Here is a tiny trained network, its code and every weight. The questions are about switching its units off for an input and a class, where a switched-off unit gives its printed mean instead of its output.

import numpy as np


def w(rows, s, z=0):
    codes = np.array(rows[::2]) - 128.0
    scale = np.full(codes.shape[1], s)
    scale[-1] = z or s
    return codes * scale


def f(y):
    return np.maximum(y, 0)


def log_softmax(a):
    a = a - a.max(-1, keepdims=True)
    return a - np.log(np.exp(a).sum(-1, keepdims=True))


def net(x, mask):
    res = np.array(x, float).reshape(1, 7) / 4 @ E
    y = f(res @ A[0][:, :-1].T + A[0][:, -1])
    res = res + np.where(mask, y, B[0][:, -1]) @ B[0][:, :-1]
    return log_softmax(res[-1] @ U[:, :-1].T + U[:, -1])


A, B = {}, {}
E = w([
[195,224,246,105,104],'x0',
[139,135,140,122,125],'x1',
[121,128,156,153,116],'x2',
[239,62,6,157,3],'x3',
[99,41,235,241,114],'x4',
[99,114,19,93,154],'x5',
[136,114,198,162,113],'x6',
],0.0056)
A[0] = w([
[148,131,82,161,16,28],'N0',
[127,122,192,176,130,248],'N1',
[152,183,166,94,92,255],'N2',
[66,17,48,151,128,251],'N3',
[106,155,137,148,226,107],'N4',
[66,135,181,71,254,38],'N5',
[37,192,157,127,171,35],'N6',
[72,167,35,80,131,118],'N7',
[93,159,151,139,230,22],'N8',
[78,148,143,107,166,86],'N9',
[212,82,54,125,56,24],'N10',
],0.0085,0.0051)
B[0] = w([
[195,177,222,219,140,172],'N0',
[150,137,43,2,112,228],'N1',
[108,125,105,9,137,215],'N2',
[61,181,169,85,173,254],'N3',
[78,115,111,185,140,173],'N4',
[193,124,135,234,31,197],'N5',
[226,52,104,226,101,173],'N6',
[133,175,164,109,69,190],'N7',
[114,142,100,221,145,164],'N8',
[163,88,113,159,197,158],'N9',
[205,158,165,203,159,197],'N10',
],0.0081,0.0086)
U = w([
[148,136,149,244,98,2],'0',
[59,158,160,127,103,191],'1',
[79,137,120,137,111,186],'2',
[79,125,103,133,89,173],'3',
[60,148,138,142,62,119],'4',
],0.011,0.0051)

Each question gives the input, the list of numbers given to net, and the class t.
The units are the neurons (one row each of A and B). Each row of codes is followed by its name. A weight is (code - 128) times the scale printed after its matrix; where a second scale follows, it is the last column's (A, B and U).
mask holds one flag per neuron, in row order. A switched-off neuron (its flag False) gives its mean, the last column of its row in B, instead of its output. The means were averaged over made-up inputs and are rounded, as every weight is.
A unit's drop is (log p(t) with every unit on - log p(t) with that unit switched off) / (log p(t) with every unit on - log p(t) with every unit switched off).
The circuit of an input: a set's keep is (log p(t) with only the set's units on - log p(t) with every unit switched off) / (log p(t) with every unit on - log p(t) with every unit switched off). Starting from all 11 units, units are removed one at a time, each time the one whose removal leaves the highest keep (on an exact tie, the one counted first), for as long as the keep stays at least 0.8.
units of the circuit, in order: the units of the circuit, biggest drop first
most important unit: the unit with the biggest drop
k most important neurons: the k neurons with the biggest drops, biggest first
drop of u: that unit's drop, to one decimal
input [-6,5,1,-6,3,3,6], class 0: most important unit	N5
input [-8,7,-7,7,-5,-1,-2], class 1: 2 most important neurons	(N3 N5)
input [-5,2,1,-5,-5,-1,1], class 0: 4 most important neurons	(N5 N1 N6 N2)
input [5,8,-6,-6,3,-3,-1], class 3: 3 most important neurons	(N1 N2 N10)
input [0,-5,-2,-5,-8,2,0], class 0: 2 most important neurons	(N5 N1)
input [-3,0,-6,7,-3,1,-1], class 0: 4 most important neurons	(N10 N0 N1 N2)
input [7,-4,6,7,-7,6,-2], class 0: 2 most important neurons	(N10 N0)
input [4,7,-6,-7,3,8,-6], class 0: units of the circuit, in order	(N5 N6)
input [1,5,0,-7,1,-4,4], class 0: 3 most important neurons	(N5 N6 N3)
input [0,-5,5,3,5,-7,5], class 2: units of the circuit, in order	(N1 N5)
input [-7,-5,-7,3,6,-6,6], class 1: units of the circuit, in order	(N3 N5)
input [-3,-1,-6,-7,8,3,3], class 0: 3 most important neurons	(N5 N6 N2)
input [7,6,8,-5,6,-2,3], class 2: 2 most important neurons	(N1 N2)
input [-8,5,2,4,7,-6,5], class 1: most important unit	N3
input [-1,-7,4,-8,1,4,4], class 0: drop of N9	0.0
input [4,2,7,-8,6,0,-2], class 0: drop of N6	0.4
input [-8,2,-6,7,7,-3,0], class 1: drop of N8	0.1
input [1,7,-3,-7,-3,7,6], class 0: drop of N5	0.3
